Here is a tiny trained network, its code and every weight. The questions are about switching its units off for an input and a class, where a switched-off unit gives its printed mean instead of its output.

import numpy as np


def w(rows, s, z=0):
    codes = np.array(rows[::2]) - 128.0
    scale = np.full(codes.shape[1], s)
    scale[-1] = z or s
    return codes * scale


def norm(h):
    return h / np.sqrt((h * h).mean(-1, keepdims=True) + 1e-5)


def f(y):
    return np.maximum(y, 0)


def log_softmax(a):
    a = a - a.max(-1, keepdims=True)
    return a - np.log(np.exp(a).sum(-1, keepdims=True))


def net(x, mask):
    res = np.array(x, float).reshape(1, 4) / 4 @ E
    u = 0
    for l in range(2):
        y = f(norm(res) @ A[l][:, :-1].T + A[l][:, -1])
        res = res + np.where(mask[u : u + 12], y, B[l][:, -1]) @ B[l][:, :-1]
        u += 12
    return log_softmax(norm(res)[-1] @ U[:, :-1].T + U[:, -1])


A, B = {}, {}
E = w([
[135,131,98,203,115,102],'x0',
[124,128,127,129,130,129],'x1',
[106,174,157,173,4,165],'x2',
[101,234,213,141,103,103],'x3',
],0.0036)
A[0] = w([
[128,140,105,187,145,113,133],'0.n1',
[152,179,143,183,173,76,11],'0.n2',
[101,143,148,75,71,209,53],'0.n3',
[90,134,153,75,39,207,126],'0.n4',
[158,178,171,143,189,61,5],'0.n5',
[140,53,88,64,108,217,111],'0.n6',
[140,180,164,56,172,94,3],'0.n7',
[91,171,209,89,132,112,97],'0.n8',
[74,141,173,3,148,189,107],'0.n9',
[143,102,118,4,106,212,119],'0.n10',
[139,138,158,49,145,109,187],'0.n11',
[117,77,106,131,33,186,48],'0.n12',
],0.0054,0.005)
B[0] = w([
[138,89,126,177,125,111,184],'0.n1',
[48,148,122,49,84,87,152],'0.n2',
[38,111,113,72,86,116,175],'0.n3',
[70,60,141,109,143,93,252],'0.n4',
[56,239,19,75,162,103,159],'0.n5',
[69,124,159,101,77,74,248],'0.n6',
[222,142,254,203,238,196,152],'0.n7',
[169,90,112,132,176,141,210],'0.n8',
[187,140,188,192,141,166,220],'0.n9',
[39,85,179,134,104,139,231],'0.n10',
[128,136,98,121,115,190,240],'0.n11',
[79,85,66,178,131,228,198],'0.n12',
],0.0071,0.0033)
A[1] = w([
[104,146,46,124,153,42,94],'1.n1',
[122,162,145,139,79,236,93],'1.n2',
[202,87,74,109,124,41,2],'1.n3',
[105,147,190,1,115,138,107],'1.n4',
[160,41,129,107,164,72,94],'1.n5',
[79,83,203,130,95,137,127],'1.n6',
[116,109,103,100,40,140,202],'1.n7',
[91,125,184,41,147,186,112],'1.n8',
[80,188,50,93,144,64,70],'1.n9',
[163,168,177,104,168,143,115],'1.n10',
[230,160,138,130,152,127,144],'1.n11',
[162,49,76,146,138,137,95],'1.n12',
],0.0077,0.0054)
B[1] = w([
[50,68,191,95,161,84,181],'1.n1',
[158,126,65,70,181,83,174],'1.n2',
[206,209,245,180,31,102,145],'1.n3',
[176,142,1,169,162,184,181],'1.n4',
[141,227,169,145,71,98,175],'1.n5',
[167,182,126,157,78,84,254],'1.n6',
[168,112,168,115,215,164,243],'1.n7',
[135,194,57,30,108,97,209],'1.n8',
[39,32,126,150,214,15,165],'1.n9',
[91,51,170,154,108,136,163],'1.n10',
[166,83,183,121,102,152,155],'1.n11',
[150,170,84,175,114,178,186],'1.n12',
],0.0073,0.0057)
U = w([
[238,243,17,12,59,127,226],'0',
[234,217,234,245,31,18,98],'1',
[19,17,88,14,13,175,114],'2',
[191,23,18,248,123,240,136],'3',
[246,61,238,38,248,243,96],'4',
[29,14,221,109,248,6,2],'5',
],0.012,0.0059)

Each question gives the input, the list of numbers given to net, and the class t.
The units are the neurons (one row each of A and B). Each row of codes is followed by its name. A weight is (code - 128) times the scale printed after its matrix; where a second scale follows, it is the last column's (A, B and U).
mask holds one flag per neuron, layer by layer. A switched-off neuron (its flag False) gives its mean, the last column of its row in B, instead of its output. The means were averaged over made-up inputs and are rounded, as every weight is.
A unit's drop is (log p(t) with every unit on - log p(t) with that unit switched off) / (log p(t) with every unit on - log p(t) with every unit switched off).
The circuit of an input: a set's keep is (log p(t) with only the set's units on - log p(t) with every unit switched off) / (log p(t) with every unit on - log p(t) with every unit switched off). Starting from the 12 units with the biggest drops (on a tie, the unit counted first), units are removed one at a time, each time the one whose removal leaves the highest keep (on an exact tie, the one counted first), for as long as the keep stays at least 0.8.
circuit, biggest first: the units of the circuit, biggest drop first
k most important neurons: the k neurons with the biggest drops, biggest first
k most important neurons of layer l: the k neurons of layer l with the biggest drops, biggest first
drop when u is switched off: that unit's drop, to one decimal
input [-1,-3,-7,4], class 4: circuit, biggest first => [0.n7]
input [-5,4,-1,0], class 0: 3 most important neurons => [1.n8; 0.n11; 1.n6]
input [0,-6,1,-6], class 2: 4 most important neurons of layer 1 => [1.n4; 1.n3; 1.n2; 1.n9]
input [1,-7,-6,0], class 1: 2 most important neurons => [1.n5; 0.n5]
input [1,7,0,8], class 5: 2 most important neurons => [0.n10; 0.n5]
input [6,8,6,0], class 3: 3 most important neurons => [0.n6; 0.n12; 1.n5]
input [-2,-3,0,-1], class 0: 2 most important neurons of layer 0 => [0.n11; 0.n9]
input [-6,6,-1,8], class 4: 2 most important neurons of layer 0 => [0.n9; 0.n7]
input [1,1,0,0], class 1: 3 most important neurons => [0.n1; 0.n11; 0.n12]
input [1,0,-5,-6], class 1: 2 most important neurons of layer 0 => [0.n12; 0.n5]
input [-4,-6,-2,1], class 4: 2 most important neurons => [0.n9; 0.n7]
input [-1,-1,-8,-8], class 0: 3 most important neurons of layer 1 => [1.n5; 1.n12; 1.n9]
input [4,-2,-2,0], class 1: 2 most important neurons => [0.n1; 0.n5]
input [6,1,0,7], class 5: most important neuron of layer 0 => [0.n9]
input [4,-1,-8,-1], class 1: drop when 1.n5 is switched off => 0.1
input [7,-1,4,0], class 3: 2 most important neurons of layer 0 => [0.n6; 0.n10]
